Below is a small trained network, with its code and all its weights. Each question gives an input and a target symbol and asks what happens when units are switched off, that is, made to give their printed mean instead of their output.

import numpy as np


def w(rows, s, z=0):
    codes = np.array(rows[::2]) - 128.0
    scale = np.full(codes.shape[1], s)
    scale[-1] = z or s
    return codes * scale


def f(y):
    return y / 2 * (1 + np.tanh(0.7978845608 * (y + 0.044715 * y**3)))


def softmax(a):
    e = np.exp(a - a.max(-1, keepdims=True))
    return e / e.sum(-1, keepdims=True)


def log_softmax(a):
    a = a - a.max(-1, keepdims=True)
    return a - np.log(np.exp(a).sum(-1, keepdims=True))


def net(x, mask):
    ids = ['αβγδζηθλμξπστψω'.index(c) for c in x.split()]
    T = len(ids)
    res = E[ids] + P[:T]
    u = 0
    for l in range(2):
        q, k, v = (res @ M[l].T for M in (Q, K, V))
        z = softmax(np.where(np.tri(T) > 0, q @ k.T / 3**0.5, -1e9)) @ v
        res = res + np.where(mask[u], z, O[l][:, -1]) @ O[l][:, :-1]
        u += 1
        y = f(res @ A[l][:, :-1].T + A[l][:, -1])
        res = res + np.where(mask[u : u + 12], y, B[l][:, -1]) @ B[l][:, :-1]
        u += 12
    return log_softmax(res[-1] @ U[:, :-1].T + U[:, -1])


Q, K, V, O, A, B = {}, {}, {}, {}, {}, {}
E = w([
[104,98,249],'α',
[141,86,95],'β',
[76,99,168],'γ',
[90,13,58],'δ',
[6,79,161],'ζ',
[65,106,254],'η',
[105,235,103],'θ',
[72,196,179],'λ',
[163,188,227],'μ',
[79,122,39],'ξ',
[47,78,85],'π',
[97,164,79],'σ',
[118,183,209],'τ',
[189,217,116],'ψ',
[168,82,76],'ω',
],0.018)
P = w([
[204,95,239],'0',
[120,174,94],'1',
[211,72,246],'2',
[119,181,89],'3',
[218,51,254],'4',
[119,182,88],'5',
],0.0084)
Q[0] = w([
[47,17,136],'L0H0',
[1,158,104],'L0H0',
[180,178,147],'L0H0',
],0.0067)
K[0] = w([
[125,165,5],'L0H0',
[2,44,87],'L0H0',
[84,219,188],'L0H0',
],0.0065)
V[0] = w([
[128,167,67],'L0H0',
[55,226,1],'L0H0',
[73,207,41],'L0H0',
],0.0073)
O[0] = w([
[167,108,94,55],'L0H0',
[73,244,88,2],'L0H0',
[189,1,185,46],'L0H0',
],0.0054,0.0053)
A[0] = w([
[74,102,111,164],'L0N0',
[180,171,138,139],'L0N1',
[132,72,29,86],'L0N2',
[127,108,7,97],'L0N3',
[157,230,174,115],'L0N4',
[174,52,91,86],'L0N5',
[134,177,26,146],'L0N6',
[222,110,168,192],'L0N7',
[20,110,139,255],'L0N8',
[166,85,26,25],'L0N9',
[250,125,115,112],'L0N10',
[89,57,187,188],'L0N11',
],0.013,0.0075)
B[0] = w([
[175,65,134,157],'L0N0',
[76,139,195,154],'L0N1',
[189,178,184,140],'L0N2',
[156,60,204,144],'L0N3',
[188,149,167,212],'L0N4',
[104,211,120,130],'L0N5',
[37,23,131,148],'L0N6',
[67,50,142,199],'L0N7',
[156,146,54,251],'L0N8',
[156,171,186,133],'L0N9',
[166,2,31,137],'L0N10',
[97,211,115,239],'L0N11',
],0.0097,0.012)
Q[1] = w([
[175,136,7],'L1H0',
[77,149,68],'L1H0',
[108,154,158],'L1H0',
],0.011)
K[1] = w([
[137,110,182],'L1H0',
[46,133,115],'L1H0',
[125,249,154],'L1H0',
],0.011)
V[1] = w([
[148,183,78],'L1H0',
[19,2,203],'L1H0',
[49,34,214],'L1H0',
],0.0044)
O[1] = w([
[165,184,3,71],'L1H0',
[112,71,82,190],'L1H0',
[171,208,96,251],'L1H0',
],0.006,0.0015)
A[1] = w([
[209,219,77,131],'L1N0',
[157,123,18,251],'L1N1',
[88,162,78,132],'L1N2',
[193,130,118,186],'L1N3',
[199,140,168,97],'L1N4',
[95,87,183,189],'L1N5',
[181,91,117,2],'L1N6',
[59,129,148,70],'L1N7',
[179,120,112,178],'L1N8',
[6,67,42,30],'L1N9',
[192,44,83,82],'L1N10',
[90,152,131,202],'L1N11',
],0.016,0.0056)
B[1] = w([
[154,165,12,243],'L1N0',
[209,56,150,232],'L1N1',
[27,77,128,189],'L1N2',
[200,165,147,148],'L1N3',
[78,98,245,201],'L1N4',
[140,95,60,236],'L1N5',
[117,160,215,134],'L1N6',
[136,184,76,163],'L1N7',
[165,203,103,139],'L1N8',
[82,81,190,224],'L1N9',
[200,187,156,178],'L1N10',
[134,181,117,197],'L1N11',
],0.011)
U = w([
[182,132,48,153],'α',
[96,213,110,137],'β',
[70,97,85,99],'γ',
[200,203,72,126],'δ',
[198,124,154,63],'ζ',
[154,102,154,127],'η',
[39,161,138,149],'θ',
[210,178,140,92],'λ',
[214,158,104,170],'μ',
[119,189,66,146],'ξ',
[75,154,213,157],'π',
[159,178,195,102],'σ',
[149,252,162,113],'τ',
[156,132,117,249],'ψ',
[80,88,169,70],'ω',
],0.015,0.013)

Each question gives the input, a string of symbols that net reads in full, and the target symbol t.
The units are the heads (3 rows each of Q, K, V and O) and the neurons (one row each of A and B). Each row of codes is followed by its name. A weight is (code - 128) times the scale printed after its matrix; where a second scale follows, it is the last column's (O, A, B and U).
mask holds one flag per unit, layer by layer, with each layer's heads first. A switched-off unit (its flag False) gives its mean, the last column of its rows in O or B, instead of its output. The means were averaged over made-up inputs and are rounded, as every weight is.
A unit's drop is (log p(t) with every unit on - log p(t) with that unit switched off) / (log p(t) with every unit on - log p(t) with every unit switched off).
The circuit of an input: a set's keep is (log p(t) with only the set's units on - log p(t) with every unit switched off) / (log p(t) with every unit on - log p(t) with every unit switched off). Starting from the 12 units with the biggest drops (on a tie, the unit counted first), units are removed one at a time, each time the one whose removal leaves the highest keep (on an exact tie, the one counted first), for as long as the keep stays at least 0.8.
units of the circuit, in order: the units of the circuit, biggest drop first
most important unit: the unit with the biggest drop
k most important neurons: the k neurons with the biggest drops, biggest first
top k neurons in layer l: the k neurons of layer l with the biggest drops, biggest first
input λ β ψ, target λ: units of the circuit, in order : [L0N10, L1N10, L1N6]
input τ τ β, target η: top 2 neurons in layer 0 : [L0N10, L0N7]
input π ζ λ τ μ ζ, target γ: 3 most important neurons : [L0N4, L1N2, L1N9]
input γ μ τ ζ ξ, target μ: 3 most important neurons : [L0N11, L0N7, L0N1]
input σ θ γ σ, target ω: top 2 neurons in layer 1 : [L1N9, L1N0]
input λ ζ ζ μ γ, target θ: units of the circuit, in order : [L0N11, L0N4, L1N1]
input λ τ τ θ, target θ: top 2 neurons in layer 0 : [L0N6, L0N2]
input γ γ τ μ, target π: units of the circuit, in order : [L1N4, L0N4]
input τ λ α, target ξ: most important unit : L0N7
input λ μ τ ψ, target ψ: top 4 neurons in layer 0 : [L0N1, L0N6, L0N4, L0N8]
input τ σ λ θ τ η, target ξ: top 2 neurons in layer 1 : [L1N2, L1N0]
input ξ α β, target η: top 4 neurons in layer 1 : [L1N9, L1N10, L1N1, L1N0]
input λ τ θ τ π ξ, target η: 4 most important neurons : [L0N6, L0N4, L1N10, L1N9]
input η θ γ δ, target σ: top 4 neurons in layer 0 : [L0N3, L0N2, L0N9, L0N6]
input τ η α γ ζ, target γ: 2 most important neurons : [L0N11, L0N4]
input γ σ δ, target δ: most important unit : L0N5
input τ λ λ γ, target α: 3 most important neurons : [L0N7, L0N6, L0N8]
input ζ γ τ λ τ, target π: 3 most important neurons : [L0N4, L1N0, L0N6]
input τ ζ ψ, target λ: top 2 neurons in layer 0 : [L0N10, L0N7]
input β τ γ τ τ, target π: 4 most important neurons : [L0N4, L1N0, L1N4, L0N6]
input γ σ ξ ξ β β, target μ: most important unit : L0N2
input δ β γ β, target μ: top 4 neurons in layer 1 : [L1N10, L1N4, L1N9, L1N2]
